After every row comes one of two labels: whether the row has a hidden trait. Each part has its own trait and labels.
[-18 -16  -4   4 -13  12   9 -19   6   5  44 -18  11  -3  14  18  -3 -92
   6 -21   3  -5   0 -28   3  10  22  -3   6 -13 -12   2 -50  43  13   0
 -18 -31  19 -28  -6   7 -17  11   1   2  -3 -17  -4 -27   0   7  -7  21
   4   2  53 -13  15]
K
[  2 -18  -6   4  -5  14   1 -13   4   8  21  -2   8  -3  12  17  -1 -41
   4 -44   1  -5  -3 -16  -1  14  15   2   3 -19  -5   4 -27   8   9   4
  -4 -23  12  -9  -4   6 -12  10  -1   1  -1 -16   4  30   6   7  15  17
   1  -2  36  -8  13]
K
[-11   3 -14   9 -16  11  15  -8   4 -19  17  -4  11  -1  18  16  -7 -18
   4   2   2   1   0 -21   0   3  13  -2   2   6 -16   3 -16  33   4   5
 -13 -11  11 -27  -6  -2  -6   8   3   3  -2 -14  -4 -12  -2   8 -11   9
   6   1  16  -4   4]
D
[-18 -11 -13   2 -11  11  11  -6   4   0  29 -16   6  -5  12  14  -4 -35
   4   5   3  -1   1 -22   2   9  15  -2   5   1 -15   3 -39  36  11   0
 -17  -8  18 -29  -3   1  -6  10   2   2  -4  -2  -7 -32  -2   5 -24   9
   7   2  30  -9   6]
D
[ 14  35  14  19 -29 -14  25 -20   5 -46   0  14  16   5  19  37 -10  -6
  -1 -53   3   7  -1 -21  -7   5  -3   5  -2  10 -30   0  21  25 -16  10
  -6 -35 -18 -26 -13  12 -15  -2   2  -9   1 -42  -2 -30  11  14  -3  11
  -6   4 -27   1  -3]
D
[  8 -17  -3   5  -6  12   2 -14   4   6  21  -1  11  -3  14  23  -1 -39
   4 -61   1  -5  -4 -20  -2  18  16   3   3 -21  -5   4 -28  10  10   4
  -3 -30  14  -9  -5   8 -16  11  -1   0   0 -17   4  30   9   9  16  21
   0  -1  34 -10  14]
K
[-29 -24 -18   1 -17  21  15  -8   5  -2  47 -18  11 -10  20  22  -5 -50
   7  10   6   2   3 -29   3  13  34  -3  11  -1 -21  10 -64  51  20   1
 -24 -15  33 -48  -4   6 -10  16   2   1  -6  -1 -13 -60  -3   6 -34  13
   8   3  44 -17  13]
K
[ -5 -11   1   6  -2  12  -1  -8  -1  -5  -4   6   5   0  15   1  -2   7
   2  -9   0   4   0  -5  -2  -1  15   0   4  -6   1   6   1  -2   0   4
   5 -12   9 -10  -4   4  -4   2   1  -2   0 -18  -3   5  -1   4   6   3
   0  -1  -2  -1   6]
D
[  4 -10   3   4  -7   3   1 -14   4   7  25  -5   8  -2   6  21   0 -53
   3 -41   1  -5  -2 -16  -1  14  10   2   3 -18  -4   0 -26  14   7   1
  -6 -29   7  -9  -5   9 -15   8  -1  -1   0 -14   2  11   7   7  11  18
  -2   1  34 -10  11]
D
[-29 -41 -26  -7  -6  24   6   3   3  17  44 -23   4 -12  11  13   0 -33
   6  31   5   0   3 -20   6  14  31  -5  11  -3 -11  11 -68  44  24  -4
 -22   1  37 -37   2   1  -1  17   1   5  -7  21 -11 -50  -3   0 -36   8
  11   1  51 -17  11]
K
[ -16  -15    2    4  -11    8    6  -20    6    7   47  -20    9   -4
   11   17   -3 -100    5  -29    3   -6    0  -26    2   11   21   -2
    5  -15  -10    1  -46   41   13    0  -17  -35   16  -23   -6    9
  -16   11    0    1   -2  -16   -5  -19    0    7   -4   17    1    2
   57  -16   15]
K
[ 18  43  44  23 -15 -17   7 -39   3 -27  -8  16  11  16  14   6  -8 -76
  -2 -89  -2  -3  -4 -11  -6 -10 -10   2  -6 -16  -2 -11  43   0 -21   9
  12 -60 -36  11 -15  13 -24 -10   1  -8   6 -67   6  45   3  12  46  15
 -15   2  -5   4   7]
D
[ -3  -3  -7   7  -9   9   9  -5   2 -15   5   2   8   0  17   9  -5  -4
   2  -8   1   1  -1 -14  -1   2   8   0   1  -5  -8   4  -5  14   1   5
  -4 -12   7 -12  -4  -2  -6   5   2   1   0 -16  -2   5  -1   7   4   8
   3   0   7  -1   4]
D
[ -46   29   -4   14  -15   10   12  -14    5  -25   24  -21    2    8
   15  -35  -11 -100    3   52    1   -2    3  -18    8  -30    6  -15
   -1   19   -7  -10   -9   62   -4   -1  -20   -4    1  -24   -7  -15
   -9   -3    7    9   -1  -26  -12  -45  -28    0  -17   -1    9    3
   24   -3    0]
D
[ 10   0  -4   8  -7   4   3 -15   4  -4  12   2   9   1  10  17  -2 -34
   3 -45  -1  -7  -5 -17  -2  10   5   2  -2 -15  -4  -2 -10   2   2   5
  -3 -24   3  -1  -6   2 -14   7   0   3   1 -23   7  43   6   9  23  16
   1  -2  27  -3   8]
D
[  9  43  24  21 -33 -17  26 -25   4 -49   3  13  16   7  20  34 -12 -37
  -1 -62   3   8   1 -23  -7   2  -2   3  -1  11 -30  -1  20  40 -18   9
  -8 -43 -22 -27 -14  15 -18  -5   2 -12   1 -45  -5 -35   8  14  -6  11
  -9   6 -28  -2  -2]
D
[-13  30  14  15 -15  -4  13 -18   3 -25  13  -4   7   8  13  -3  -8 -69
   1  -9   1  -2   0 -16   0 -13   0  -5  -2   4 -11  -7   7  36  -9   4
  -9 -23 -10 -13  -9  -1 -14  -3   4   0   1 -35  -4 -10  -9   7   3   7
  -1   3  11  -1   6]
D
[ -5   3   7   8  -8   6   6 -15   2  -8  10   0   7   1  14   5  -3 -37
   2 -22   1   1   0 -14  -1   0  11   0   2  -6  -6   2  -7  17  -1   4
  -2 -27   5 -12  -6   6 -10   2   1  -2  -1 -25  -3  -4  -1   6   4   9
  -2   1  13  -4   6]
D
[ 13  46  18  21 -36 -21  30 -24   6 -51   6  11  18   6  16  44 -11 -28
  -1 -69   4   6   0 -23  -7   7  -8   5  -3  15 -38  -2  18  42 -17  10
 -13 -42 -26 -31 -15  14 -18  -4   2 -11   1 -36  -3 -28  11  16  -8  15
  -9   5 -29  -1  -4]
D

Part 2:
[ 27  -2  -3  13 -69 -22  14   7   7  -4   0  -3 -19   5  14  -8 -58]
(74)
[  8   4   1  15 -35 -21  14  10  12  -5   1  -1 -16   2  35  -6 -44]
(74)
[  53    8  -10   21 -100   -5   18   12    1   -9    1   -5  -17   -6
   11   -6  -76]
(74)
[ -5  51  -6  32   2  -9  22  12  12  -5   6   5 -12 -12  31  -5 -40]
(74)
[  4  -7  -4  -5 -25  18  15  12  10   7  -1   3   5 -17 -12  11 -30]
(66)
[ 12  17  -2  27 -66  16   3 -14  -7   0   5   0   1 -34  12   5  55]
(66)
[-15  15   0   7  94  23   3 -13  15   4  -1   1  -6 -13  -1  -4  25]
(66)
[ 33  46  -4  15  21  15  -6  10 -20   2   2   7  -3 -11   5 -10 -57]
(74)
[ 35 -13  -7 -14 -55 -18   9   9   6   7  -2   0 -15  27 -14   4  34]
(66)
[-28  14   3   2  26  19   6  -9  16   3  -1  -4  -5 -27  -9  -5  16]
(66)
[ 30  -6   1   9  -6 -10 -10  -3   0  10   1   4 -10  26   5  -1  66]
(66)
[ 20  19  -7  18  -4   4   0  -5   3   8   4   6 -11  21  14  -2  82]
(66)
[ 20 -32  -5  16  -6   7   8  -9  -4  -3  -1  -4 -12   7  -1  -4 -43]
(74)
[ 11  50  -1  18  28 -21  -4   5  11  -5   1  -1   7 -21  27   4  15]
(74)
[  1  28  -4   4  42  22   6  -8  13   1  -3  -5 -10 -22 -13  -5  15]
(66)
[  4  24   2  13 -21 -24   8  11  13  -2   0  -1 -13   3  19  -5 -28]
(74)
[ 33  -8   0  14 -36  -7 -16 -10  -7   4   2   0  -8  16   6  -1  80]
(66)
[ -9 -19   2  13 -12 -24  15   4  10  -5   1   2 -18  10  19  -7 -52]
(74)
[-16 -23   8   7  31 -16 -16 -15   4  13   2   8  -9  37  10   1  92]
(66)
[ -1 -11   9 -11  50 -23 -16 -20  -1  -5  -3  -6  17  -7   3  10  33]
(74)
[-33  12   2 -11  92   5  20 -17 -11  -9   3   2  -7  11   1  -8  -7]
(74)
[ 15 -11  -7 -12 -30  -7  22   6  13   7  -1   1  -8  23  -9   4  11]
(66)
[-17  -1   6   1   8  -4 -12   0  -8   5  -1   6  13   5   3   7 -50]
(74)
[ 61  24 -15   3 -56   2  17  10   7   3   1  -2 -13  19 -10   2  27]
(66)
[  5  25  -7  -1  25   5  16 -21 -14 -17   2  -3  13 -30   3   4   6]
(74)
[  4  -1  -5  -2 -30  24  12  14   2   5   0   3   4 -22 -10  13 -38]
(66)
[  3 -33  -2  17  63  14   2 -22  -1   1  -1   0  -8   2   6  -4 -12]
(66)
[ 24  22  -8  20 -23   0  -2  -3   0   6   3   4 -11  19  15  -2  97]
(66)
[-17 -24  -4  19  99  22  -1 -18   3   4   0   3  -9   6   6  -3   8]
(66)
[ 53  41 -10  -3 -50  13  -2   7 -25  -9  -1  -4 -16  -3 -15 -10 -68]
(74)
[ 63  -1  -6  12 -76  -6 -13  -7 -10   5   0  -4  -9  10  -1  -1  74]
(66)
[  5 -43  -2  15  65  13  -4 -18   0   1  -2  -2  -7   7  -5  -4 -12]
(74)
[  9 -29  -3 -14 -51  17   8  11   4   7  -4  -2   0  -2 -22   8 -41]
(66)
[-16  13   9   1  44 -31 -16  -5  12   1  -2  -2   5  -6  19   9  10]
(74)
[ 16  35  -3   8  31  -7  -5 -13  -4 -10   1  -5  19 -30  18  11  28]
(74)
[ 52 -25   2   8 -80 -15 -22  -7  -7   7  -1  -3  -9  25  -7  -1  56]
(66)
[-26  22   2   8  50   2 -10   8 -14   2   1  10  -5   8   5 -12 -61]
(74)
[ 11   8   2  13  20 -10  -4  -4   4   9   3   6 -10  33   9   0  83]
(66)
[  8 -27   7   0  -5 -18 -19 -14   4  12   1   3 -11  32   4  -1  81]
(66)
[-31  20   6   4  47  -4 -16   6 -10   6  -1  11   3   7   2  -4 -73]
(74)
[ -2  44  -2   1  34  12   5   7 -20  -5   2   6  -9   4  -3 -14 -45]
(74)
[ 21  20  -2   4  49 -14  -4 -14  -5  -9  -1  -7  18 -44  13  12  35]
(74)
[ -8  18  -1 -13  37   4  17 -20 -14 -13   2  -3   2  -8  -4   0   0]
(74)
[  6  37   0  17   6 -24   3  12  12  -3   2   1  -8  -6  27  -8 -14]
(74)
[ 26 -40  -7  20 -24   9   9 -10  -6  -5   0  -2 -21   5   1  -1 -54]
(74)
[-51  17   6  13  -4  17  17 -19  12   5   3   1  -4 -28  15   3  45]
(66)
[  1 -38  -2 -18 -24 -10  19   8  13   9  -2   1  -6  18 -16   9 -25]
(66)
[  3  16   1  -4  29 -10  -2 -13  -6  -9  -1  -5  17  -8  13  11  26]
(74)
[-29  10   4   6   8  -2  -8   6  -5   4   0   9  20  -5   7  10 -51]
(74)
[-42  37  -1  14  90  20  14  -9  27   4   1   3  -6 -23   5  -3  41]
(66)
[-53  27   2  10  17  20  18 -14  18   2   2   1  -7 -38   5   3  20]
(66)
[ -8  39  -4   9  -9  29  13  -5   7  -1   1  -4  -5 -35  -4  -2   5]
(66)
[-46  30   3  14  18  24  20 -14  14   0   4   1  -2 -36  11   2  45]
(66)
[ 32   3   0  16 -41  -5 -10 -11  -4   7   3   1  -7  12   9   1  91]
(66)
[-32  16   3   0  76  20   4 -12  18   6  -2   0  -6 -10  -7  -4  27]
(66)
[ 65  11 -11   4 -56  -4   3   4 -20   5   5   0 -15  23  -7  -2  32]
(66)
[-18  -8   6  12 -43   5  -1 -18  -3   1   3  -1  -1 -19  11   6  64]
(66)
[ 32 -33  -3  20 -19  -7  12   0  -4  -5  -1  -4 -18   5   0  -7 -64]
(74)
[-20   3   6  10 -50  10   4 -17   4   1   2  -2  -3 -26   5  -4  31]
(66)
[ 34  -2  -3  14 -31  -9 -12  -8  -3   7   1   1 -12  25   2  -2  81]
(66)
[ 10  49  -4   9  28  14   9   7 -19  -5   2   5  -7  -3   0 -15 -40]
(74)
[-10   7   2  15 -65  14   4 -19  -1   0   3  -4  -2 -32   6   5  40]
(66)
[  8 -59  -1  12 -14   0   8 -13   0  -2  -1  -2 -15  11   2  -5 -55]
(74)
[-31  16   0  -5  72  -1  13 -21 -10 -11   2  -2  14 -11  13   5  34]
(74)
[ 43   7   3  -5  -7 -30 -20  -1   4  -4  -5 -11   6  -8   9   5   2]
(74)
[ 24 -22 -10  20  37  23   2 -13  -5  -2  -1  -3  -6  -4  -5  -3 -16]
(66)
[-15 -12   5 -14  54 -11   1 -27  -7 -10  -1  -5  14 -12   5  10  31]
(74)
[ 48   5  -8   7 -31  -5 -10   1   1   8   1   1 -13  26  -3  -1  62]
(66)
[ 36  32  -2   4  -8 -18 -11  -8  -2  -8  -2  -8  13 -25  10   9  17]
(74)
[ 40   6 -12 -10 -80   8  32  13   9   1  -2  -2  -1   5 -19   8 -25]
(66)
[ 21 -35   7  -3 -17 -19 -24  -9  -1   8  -1   0 -11  37  -4   1  64]
(66)
[-10  19   9   5  52 -35 -12   2  15   2  -1  -1   0   1  23   2  27]
(74)
[ -4  49  -5   7  39  12   6  10 -18  -7   2   6 -11 -16   3 -15 -50]
(74)
[-25  16  -2  -3  74   2  15 -26  -8 -13   4   0  14 -18  13   8  44]
(74)
